Here is a tiny trained network, its code and every weight. The questions are about switching its units off for an input and a target symbol, where a switched-off unit gives its printed mean instead of its output.

import numpy as np


def w(rows, s, z=0):
    codes = np.array(rows[::2]) - 128.0
    scale = np.full(codes.shape[1], s)
    scale[-1] = z or s
    return codes * scale


def norm(h):
    return h / np.sqrt((h * h).mean(-1, keepdims=True) + 1e-5)


def f(y):
    return y / 2 * (1 + np.tanh(0.7978845608 * (y + 0.044715 * y**3)))


def softmax(a):
    e = np.exp(a - a.max(-1, keepdims=True))
    return e / e.sum(-1, keepdims=True)


def log_softmax(a):
    a = a - a.max(-1, keepdims=True)
    return a - np.log(np.exp(a).sum(-1, keepdims=True))


def net(x, mask):
    ids = ['αβγδεζηθλμξπστφω'.index(c) for c in x.split()]
    T = len(ids)
    res = E[ids] + P[:T]
    u = 0
    for l in range(2):
        r = norm(res)
        for j in range(2):
            rows = slice(3 * j, 3 * j + 3)
            q, k, v = (r @ M[l][rows].T for M in (Q, K, V))
            z = softmax(np.where(np.tri(T) > 0, q @ k.T / 3**0.5, -1e9)) @ v
            o = O[l][rows]
            res = res + np.where(mask[u + j], z, o[:, -1]) @ o[:, :-1]
        u += 2
        y = f(norm(res) @ A[l][:, :-1].T + A[l][:, -1])
        res = res + np.where(mask[u : u + 8], y, B[l][:, -1]) @ B[l][:, :-1]
        u += 8
    return log_softmax(norm(res)[-1] @ U[:, :-1].T + U[:, -1])


Q, K, V, O, A, B = {}, {}, {}, {}, {}, {}
E = w([
[143,118,140],'α',
[116,113,133],'β',
[143,118,140],'γ',
[109,123,139],'δ',
[100,71,33],'ε',
[143,118,140],'ζ',
[118,117,135],'η',
[132,103,115],'θ',
[118,116,135],'λ',
[140,114,143],'μ',
[141,138,101],'ξ',
[123,141,100],'π',
[142,138,102],'σ',
[126,6,128],'τ',
[110,139,145],'φ',
[105,144,123],'ω',
],0.023)
P = w([
[22,1,73],'0',
[90,32,109],'1',
[111,65,125],'2',
[124,98,145],'3',
[134,130,159],'4',
[147,168,178],'5',
[149,193,193],'6',
[139,207,209],'7',
],0.0029)
Q[0] = w([
[221,96,187],'L0H1',
[51,143,8],'L0H1',
[212,130,152],'L0H1',
[117,120,148],'L0H2',
[149,147,156],'L0H2',
[102,189,114],'L0H2',
],0.011)
K[0] = w([
[137,232,150],'L0H1',
[104,53,94],'L0H1',
[132,252,114],'L0H1',
[128,147,115],'L0H2',
[156,129,112],'L0H2',
[137,110,175],'L0H2',
],0.012)
V[0] = w([
[179,197,85],'L0H1',
[98,10,109],'L0H1',
[163,177,252],'L0H1',
[146,154,77],'L0H2',
[208,68,212],'L0H2',
[130,109,105],'L0H2',
],0.0034)
O[0] = w([
[222,49,113,32],'L0H1',
[71,223,196,254],'L0H1',
[4,49,107,72],'L0H1',
[111,107,131,88],'L0H2',
[207,167,115,158],'L0H2',
[144,124,152,148],'L0H2',
],0.0032,0.0024)
A[0] = w([
[97,158,3,161],'L0N1',
[140,1,100,119],'L0N2',
[115,144,132,4],'L0N3',
[72,182,174,44],'L0N4',
[156,92,216,154],'L0N5',
[205,214,93,144],'L0N6',
[140,81,89,120],'L0N7',
[152,141,136,59],'L0N8',
],0.0063,0.0034)
B[0] = w([
[59,153,104,159],'L0N1',
[253,215,83,194],'L0N2',
[173,129,202,90],'L0N3',
[194,117,116,131],'L0N4',
[73,114,43,254],'L0N5',
[55,55,105,128],'L0N6',
[147,168,147,129],'L0N7',
[118,133,168,103],'L0N8',
],0.0052,0.0036)
Q[1] = w([
[147,254,134],'L1H1',
[101,171,73],'L1H1',
[112,196,164],'L1H1',
[27,193,115],'L1H2',
[231,90,117],'L1H2',
[69,75,214],'L1H2',
],0.0085)
K[1] = w([
[50,254,80],'L1H1',
[97,144,47],'L1H1',
[125,209,124],'L1H1',
[129,73,95],'L1H2',
[111,204,148],'L1H2',
[241,141,189],'L1H2',
],0.0086)
V[1] = w([
[120,126,215],'L1H1',
[112,78,146],'L1H1',
[164,48,229],'L1H1',
[195,134,207],'L1H2',
[131,3,116],'L1H2',
[63,211,124],'L1H2',
],0.0032)
O[1] = w([
[72,89,68,55],'L1H1',
[141,86,133,156],'L1H1',
[106,12,160,96],'L1H1',
[36,170,21,5],'L1H2',
[79,5,147,199],'L1H2',
[186,223,226,137],'L1H2',
],0.0025,0.0021)
A[1] = w([
[151,144,132,65],'L1N1',
[116,114,96,93],'L1N2',
[40,140,73,95],'L1N3',
[183,220,155,116],'L1N4',
[58,255,55,2],'L1N5',
[161,64,96,155],'L1N6',
[107,109,91,64],'L1N7',
[99,135,79,72],'L1N8',
],0.0079,0.0052)
B[1] = w([
[132,85,225,89],'L1N1',
[139,54,201,115],'L1N2',
[247,156,175,192],'L1N3',
[29,86,233,148],'L1N4',
[173,9,254,192],'L1N5',
[86,150,186,251],'L1N6',
[152,83,197,103],'L1N7',
[183,89,208,110],'L1N8',
],0.0053,0.003)
U = w([
[129,132,125,42],'α',
[130,137,118,66],'β',
[122,151,115,76],'γ',
[107,156,123,80],'δ',
[163,101,28,158],'ε',
[124,142,122,65],'ζ',
[112,154,100,115],'η',
[180,211,73,253],'θ',
[126,139,120,71],'λ',
[47,42,123,136],'μ',
[183,95,124,161],'ξ',
[168,102,157,155],'π',
[207,85,125,171],'σ',
[146,46,110,120],'τ',
[85,196,145,42],'φ',
[109,172,251,97],'ω',
],0.016,0.0054)

Each question gives the input, a string of symbols that net reads in full, and the target symbol t.
The units are the heads (3 rows each of Q, K, V and O) and the neurons (one row each of A and B). Each row of codes is followed by its name. A weight is (code - 128) times the scale printed after its matrix; where a second scale follows, it is the last column's (O, A, B and U).
mask holds one flag per unit, layer by layer, with each layer's heads first. A switched-off unit (its flag False) gives its mean, the last column of its rows in O or B, instead of its output. The means were averaged over made-up inputs and are rounded, as every weight is.
A unit's drop is (log p(t) with every unit on - log p(t) with that unit switched off) / (log p(t) with every unit on - log p(t) with every unit switched off).
most important unit: the unit with the biggest drop
k most important neurons: the k neurons with the biggest drops, biggest first
k most important neurons of layer l: the k neurons of layer l with the biggest drops, biggest first
drop when u is switched off: that unit's drop, to one decimal
input θ π θ μ μ μ σ, target σ: most important neuron	L0N6
input φ μ ω ζ, target ω: 2 most important neurons	L1N4; L0N1
input μ ω μ μ, target ω: 2 most important neurons	L0N5; L1N3
input ζ τ σ, target σ: 2 most important neurons	L1N3; L0N5
input π ω β α, target ω: 3 most important neurons of layer 1	L1N3; L1N5; L1N6
input μ ω θ η, target θ: 3 most important neurons of layer 0	L0N5; L0N6; L0N4
input ω ω ω γ, target ω: 2 most important neurons	L1N4; L0N1
input μ γ σ η θ β, target θ: 3 most important neurons	L1N5; L0N5; L0N2
input θ ω μ θ β, target θ: 2 most important neurons	L1N5; L0N6
input μ ω θ, target θ: 2 most important neurons	L0N2; L1N5
input λ μ α, target μ: 2 most important neurons of layer 1	L1N3; L1N6
input π η σ μ μ μ η, target μ: 2 most important neurons	L0N2; L1N5
input μ ε ζ, target μ: 3 most important neurons	L1N3; L1N6; L0N1
input μ ε ω γ μ ω η, target μ: 3 most important neurons	L0N2; L0N1; L1N5
input μ θ φ μ μ β, target μ: 3 most important neurons	L0N1; L0N2; L0N7
input ε μ γ, target μ: most important unit	L1N3
input ω μ σ ω μ π, target ω: 3 most important neurons	L1N5; L1N3; L0N1
input ω π γ, target ω: 2 most important neurons	L1N4; L1N3
input μ θ ω μ, target ω: 2 most important neurons	L1N4; L0N5
input μ μ ω μ ω μ φ β, target μ: most important unit	L0N2
input μ ω ω η λ, target μ: 4 most important neurons of layer 0	L0N2; L0N1; L0N7; L0N4
input μ μ μ π σ μ ζ, target σ: 2 most important neurons of layer 1	L1N4; L1N5
input ω θ μ ξ μ μ γ, target μ: 3 most important neurons of layer 1	L1N3; L1N6; L1N5
input λ μ λ η σ μ, target σ: drop when L1N5 is switched off	0.1
input ζ μ θ, target θ: drop when L0N2 is switched off	0.5
input λ β θ α μ η μ, target μ: drop when L0N2 is switched off	0.4
input τ α μ μ λ, target μ: drop when L0N7 is switched off	0.0
input ω μ σ μ μ μ θ α, target μ: most important unit	L0N2
